What each symbol does to the objects:
* | ξ φ σ
x274 | x381 x259 x925
x438 | x925 x911 x84
x939 | x121 x178 x497
x460 | x470 x67 x464
x55 | x197 x992 x381
x497 | x939 x442 x278
x178 | x442 x939 x197
x692 | x577 x51 x876
x442 | x11 x497 x178
x84 | x438 x876 x51
x324 | x853 x565 x577
x11 | x750 x278 x442
x464 | x460 x44 x853
x762 | x67 x470 x874
x750 | x98 x184 x11
x149 | x565 x853 x44
x197 | x178 x121 x55
x278 | x497 x11 x184
x470 | x574 x762 x460
x853 | x464 x149 x324
x381 | x55 x57 x274
x98 | x874 x789 x750
x565 | x128 x324 x149
x128 | x51 x577 x565
x51 | x84 x692 x128
x789 | x184 x98 x574
x992 | x57 x55 x121
x57 | x259 x381 x992
x184 | x278 x750 x789
x925 | x274 x95 x438
x874 | x762 x574 x98
x911 | x876 x438 x95
x577 | x324 x128 x692
x95 | x911 x925 x259
x67 | x44 x460 x762
x44 | x149 x464 x67
x876 | x692 x84 x911
x259 | x95 x274 x57
x121 | x992 x197 x939
x574 | x789 x874 x470

In the rows, 38 stands for zero.

The rows follow the links: the fewer symbols apart two objects are, the more alike their rows tend to be.

Each row is also shifted at random along 5 hidden directions that mean nothing.

One row for each object, in no order:
Each row is one object's numbers.
v1: 42,46,49,27,50,41,41,47,56,29,52,30,44,30,51,24,34,37,43,19,38,39,47,48,34,47,44
v2: 65,27,39,52,38,56,43,39,34,51,42,30,49,30,31,49,37,36,43,38,35,30,42,38,46,36,36
v3: 19,41,37,41,37,36,36,43,43,48,33,55,26,43,38,41,44,25,39,26,33,49,31,44,45,35,32
v4: 59,47,37,25,45,27,41,41,42,27,45,37,37,28,49,34,37,49,23,46,42,44,41,44,26,41,42
v5: 47,33,40,49,42,55,41,38,44,47,37,25,50,34,27,46,37,32,51,36,40,25,45,36,42,36,44
v6: 32,29,36,41,25,44,39,34,32,28,35,27,49,41,35,35,46,40,45,39,53,30,43,27,32,31,40
v7: 19,46,31,35,29,36,36,38,47,36,43,51,41,45,40,21,35,41,28,45,42,43,33,33,44,41,27
v8: 48,37,35,45,43,41,39,29,32,44,31,28,45,34,28,52,35,43,40,57,39,26,44,33,35,39,45
v9: 47,40,41,35,43,40,40,46,45,44,52,46,36,33,48,31,31,40,31,30,28,48,36,49,48,46,29
v10: 37,34,35,50,38,45,38,45,48,50,44,50,33,39,32,43,36,27,39,28,34,41,35,40,50,30,30
v11: 29,51,42,30,51,38,39,41,47,47,43,42,41,29,46,36,32,39,34,41,29,41,42,52,41,51,36
v12: 39,47,38,27,47,13,33,33,24,36,24,52,17,49,44,44,42,45,30,48,27,51,27,42,33,47,43
v13: 63,36,44,34,48,31,39,35,25,31,42,28,36,39,44,42,32,51,41,42,31,37,39,39,33,46,49
v14: 45,41,44,33,47,43,43,37,36,37,37,24,47,23,42,48,40,43,40,44,43,32,50,45,27,40,45
v15: 51,47,45,28,55,36,41,37,37,38,46,30,43,28,47,38,27,51,36,46,28,36,43,48,37,55,44
v16: 37,43,24,45,31,34,34,28,40,35,33,38,44,48,23,34,31,47,32,67,43,27,35,20,38,37,36
v17: 9,45,44,23,37,36,41,42,41,26,46,35,43,31,55,30,42,43,36,31,49,43,46,48,27,39,37
v18: 46,34,35,48,31,43,37,37,47,31,33,34,42,48,26,33,42,27,47,31,49,30,40,24,38,29,44
v19: 63,32,28,52,32,42,39,37,38,45,42,42,39,38,27,43,35,38,31,49,37,35,35,29,46,32,32
v20: 13,37,48,34,41,43,41,46,38,41,54,39,39,34,52,34,33,40,43,21,32,45,40,52,43,43,31
v21: 43,38,25,47,26,31,35,40,51,32,42,50,32,48,29,30,38,33,28,44,48,41,32,24,40,24,32
v22: 41,35,31,49,38,23,33,44,42,36,49,54,16,52,32,39,28,35,35,35,31,47,27,31,45,28,35
v23: 53,38,31,46,32,40,36,43,51,40,43,48,36,47,31,24,34,30,36,32,35,42,29,30,50,38,32
v24: 73,40,40,30,39,35,40,33,31,29,28,30,42,35,40,37,47,44,32,45,41,38,40,36,29,46,47
v25: 29,36,49,33,51,35,40,35,24,35,45,24,38,38,49,44,30,51,52,35,30,35,44,45,36,46,48
v26: 14,33,43,38,31,37,36,44,34,40,38,53,28,50,46,32,44,30,44,16,34,52,30,43,46,37,30
v27: 40,33,39,39,34,48,39,32,28,38,32,25,53,34,36,42,44,44,42,48,45,29,45,35,34,39,40
v28: 55,33,42,37,38,45,41,38,40,25,48,19,51,35,41,31,35,46,44,35,47,29,47,32,31,38,45
v29: 29,48,40,35,52,34,38,44,47,45,51,44,35,34,44,37,25,43,35,40,28,40,38,48,44,46,36
v30: 39,56,32,32,46,40,39,43,58,48,44,49,43,27,39,32,30,38,22,51,33,41,37,46,43,47,30
v31: 67,31,39,47,49,34,39,34,26,39,39,28,31,37,31,56,31,45,44,47,31,31,39,35,35,35,50
v32: 51,46,40,28,46,37,41,36,35,37,32,31,45,21,44,47,41,46,31,52,42,36,47,47,25,43,42
v33: 74,37,44,34,52,31,42,42,32,38,43,34,30,27,46,51,37,45,33,38,30,43,39,50,32,42,46
v34: 47,38,41,29,37,26,37,43,33,31,36,49,23,39,50,35,47,37,29,29,36,54,31,47,34,39,37
v35: 23,38,34,49,38,52,39,37,49,49,52,36,52,41,30,31,22,39,44,47,35,28,39,32,52,40,30
v36: 52,29,34,47,24,48,39,42,48,32,41,35,46,39,30,31,45,28,40,28,53,35,41,27,39,25,37
v37: 21,35,37,44,33,40,35,36,30,55,30,53,32,49,35,40,41,32,40,37,26,45,27,40,54,42,28
v38: 49,28,36,58,41,46,38,44,51,38,64,32,41,47,27,31,14,38,51,29,33,28,38,25,53,31,39
v39: 36,44,41,33,43,52,43,38,50,34,43,18,60,19,38,40,36,43,41,47,52,23,56,40,26,39,43
v40: 56,41,26,46,30,48,38,39,50,47,36,45,46,32,26,36,40,33,25,51,44,36,37,33,45,34,28

Some objects, each with its row:
x460 v39
x911 v35
x274 v24
x67 v10
x762 v22
x121 v9
x44 v21
x278 v17
x324 v5
x876 v38
x438 v27
x565 v19
x128 v36
x178 v1
x992 v26

Row, symbols taken left to right, then the row they reach:
v2 φ ξ σ ξ: v18
v12 φ ξ ξ ξ φ: v25
v28 φ σ ξ φ φ: v23
v4 σ φ σ ξ σ: v29
v14 φ σ φ: v32
v11 σ φ ξ ξ φ: v15
v37 σ ξ σ: v7
v8 σ σ σ: v16
v3 ξ φ ξ ξ: v33
v31 φ σ ξ ξ: v40
v20 σ φ σ ξ φ: v34

